Below is a small trained network, with its code and all its weights. Each question gives an input and a class and asks what happens when units are switched off, that is, made to give their printed mean instead of their output.

import numpy as np


def w(rows, s, z=0):
    codes = np.array(rows[::2]) - 128.0
    scale = np.full(codes.shape[1], s)
    scale[-1] = z or s
    return codes * scale


def norm(h):
    return h / np.sqrt((h * h).mean(-1, keepdims=True) + 1e-5)


def f(y):
    return np.maximum(y, 0)


def log_softmax(a):
    a = a - a.max(-1, keepdims=True)
    return a - np.log(np.exp(a).sum(-1, keepdims=True))


def net(x, mask):
    res = np.array(x, float).reshape(1, 6) / 4 @ E
    u = 0
    for l in range(2):
        y = f(norm(res) @ A[l][:, :-1].T + A[l][:, -1])
        res = res + np.where(mask[u : u + 11], y, B[l][:, -1]) @ B[l][:, :-1]
        u += 11
    return log_softmax(norm(res)[-1] @ U[:, :-1].T + U[:, -1])


A, B = {}, {}
E = w([
[154,172,218,51,165,141,2],'x0',
[127,129,128,129,128,127,128],'x1',
[77,48,196,153,111,107,121],'x2',
[218,94,168,123,72,184,157],'x3',
[69,122,113,37,84,163,166],'x4',
[92,211,165,169,49,121,125],'x5',
],0.0071)
A[0] = w([
[180,142,167,180,176,116,61,104],'0.n1',
[163,148,152,178,160,115,78,83],'0.n2',
[152,172,113,92,121,135,119,85],'0.n3',
[191,217,100,79,156,132,90,96],'0.n4',
[140,181,186,80,139,136,51,3],'0.n5',
[84,61,234,122,123,106,66,96],'0.n6',
[83,139,151,7,106,161,106,97],'0.n7',
[171,70,137,49,216,131,82,100],'0.n8',
[230,117,212,81,86,163,108,84],'0.n9',
[40,173,130,97,214,85,58,80],'0.n10',
[111,229,209,138,65,128,86,85],'0.n11',
],0.019,0.0081)
B[0] = w([
[120,130,186,72,102,61,160,241],'0.n1',
[124,133,147,73,95,80,156,203],'0.n2',
[97,150,128,101,140,162,157,157],'0.n3',
[106,154,152,115,164,220,192,215],'0.n4',
[156,174,192,248,252,60,72,219],'0.n5',
[112,180,146,105,180,219,191,252],'0.n6',
[133,141,186,73,105,27,169,224],'0.n7',
[68,74,48,108,176,106,58,250],'0.n8',
[199,147,127,167,29,173,88,244],'0.n9',
[212,130,121,162,24,183,91,249],'0.n10',
[74,42,27,84,158,120,72,244],'0.n11',
],0.029,0.011)
A[1] = w([
[134,164,128,86,141,157,124,88],'1.n1',
[110,126,75,247,145,83,223,123],'1.n2',
[91,175,155,147,188,230,205,48],'1.n3',
[102,127,151,92,81,95,105,79],'1.n4',
[177,128,124,206,29,156,104,2],'1.n5',
[153,118,96,109,86,138,91,98],'1.n6',
[144,100,150,104,157,118,173,111],'1.n7',
[145,146,110,162,93,137,138,63],'1.n8',
[137,139,93,154,84,69,191,132],'1.n9',
[72,55,46,108,172,108,87,39],'1.n10',
[138,131,174,86,103,5,204,55],'1.n11',
],0.02,0.0028)
B[1] = w([
[83,98,144,182,97,129,173,199],'1.n1',
[131,158,225,93,204,142,45,247],'1.n2',
[89,170,100,159,170,180,254,218],'1.n3',
[118,145,95,142,110,114,174,199],'1.n4',
[249,107,91,147,87,158,116,255],'1.n5',
[157,117,109,188,97,120,155,211],'1.n6',
[166,169,113,133,145,84,157,172],'1.n7',
[139,144,115,165,118,124,83,178],'1.n8',
[132,160,184,135,153,101,70,224],'1.n9',
[66,86,36,158,115,135,73,252],'1.n10',
[119,115,151,154,77,5,194,237],'1.n11',
],0.025,0.0099)
U = w([
[141,166,212,125,209,121,42,114],'0',
[225,117,112,172,32,188,109,121],'1',
[32,55,25,124,131,120,76,121],'2',
[98,141,176,94,81,5,205,118],'3',
[130,130,123,145,140,131,148,253],'4',
[83,161,123,145,163,228,227,119],'5',
[133,84,131,94,137,126,163,62],'6',
[155,58,140,4,157,152,163,26],'7',
],0.011,0.014)

Each question gives the input, the list of numbers given to net, and the class t.
The units are the neurons (one row each of A and B). Each row of codes is followed by its name. A weight is (code - 128) times the scale printed after its matrix; where a second scale follows, it is the last column's (A, B and U).
mask holds one flag per neuron, layer by layer. A switched-off neuron (its flag False) gives its mean, the last column of its row in B, instead of its output. The means were averaged over made-up inputs and are rounded, as every weight is.
A unit's drop is (log p(t) with every unit on - log p(t) with that unit switched off) / (log p(t) with every unit on - log p(t) with every unit switched off).
The circuit of an input: a set's keep is (log p(t) with only the set's units on - log p(t) with every unit switched off) / (log p(t) with every unit on - log p(t) with every unit switched off). Starting from the 12 units with the biggest drops (on a tie, the unit counted first), units are removed one at a time, each time the one whose removal leaves the highest keep (on an exact tie, the one counted first), for as long as the keep stays at least 0.8.
circuit, biggest first: the units of the circuit, biggest drop first
most important unit: the unit with the biggest drop
top k neurons: the k neurons with the biggest drops, biggest first
top k neurons in layer l: the k neurons of layer l with the biggest drops, biggest first
input [-1,7,8,3,2,3], class 5: most important unit	0.n6
input [-7,6,1,-2,-4,-6], class 0: top 3 neurons in layer 0	(0.n11; 0.n8; 0.n6)
input [-3,-3,1,-6,2,5], class 1: top 2 neurons in layer 0	(0.n8; 0.n10)
input [-8,-1,4,6,-1,-2], class 0: circuit, biggest first	(0.n11; 0.n10; 0.n1; 1.n2)
input [0,-4,-3,-8,-6,-7], class 1: top 2 neurons in layer 0	(0.n10; 0.n11)
input [-5,2,-6,4,8,4], class 3: top 4 neurons	(0.n10; 0.n6; 0.n9; 0.n11)
input [-1,1,6,-4,-7,-5], class 3: top 2 neurons in layer 0	(0.n1; 0.n11)
input [6,5,-2,3,4,5], class 0: top 2 neurons	(0.n5; 0.n8)
input [-6,-6,1,-8,-7,7], class 1: top 3 neurons	(0.n8; 0.n7; 0.n5)
input [-8,1,1,-1,3,4], class 0: top 2 neurons	(0.n11; 0.n6)
input [4,2,8,-7,-8,7], class 3: top 4 neurons in layer 0	(0.n1; 0.n8; 0.n2; 0.n9)
input [-3,-5,-2,-5,7,-4], class 3: top 2 neurons	(0.n7; 0.n9)
input [-1,-5,3,3,-5,6], class 2: top 2 neurons	(0.n11; 0.n7)
input [-4,-7,-3,-8,-8,-4], class 1: top 3 neurons	(0.n10; 0.n7; 1.n5)
input [6,-1,-6,-8,7,-5], class 1: top 3 neurons	(0.n10; 0.n6; 0.n1)
input [-1,-5,5,2,-6,3], class 3: most important unit	0.n1
input [5,-2,2,4,-4,-5], class 0: top 3 neurons in layer 1	(1.n10; 1.n11; 1.n5)
input [-6,6,-5,6,2,1], class 0: top 2 neurons in layer 1	(1.n2; 1.n9)
input [-2,-4,-6,0,3,-6], class 2: top 2 neurons	(0.n8; 0.n6)
input [6,-1,0,-2,-8,3], class 3: most important unit	0.n1
input [4,-7,1,3,-7,-7], class 2: top 2 neurons	(0.n8; 0.n7)
input [-2,1,-5,-1,5,-3], class 3: top 2 neurons	(0.n7; 0.n6)
input [7,-3,-5,6,-1,-5], class 0: top 4 neurons in layer 0	(0.n5; 0.n10; 0.n8; 0.n6)
input [5,-2,6,-6,-6,3], class 1: top 4 neurons	(0.n10; 0.n7; 0.n4; 1.n2)
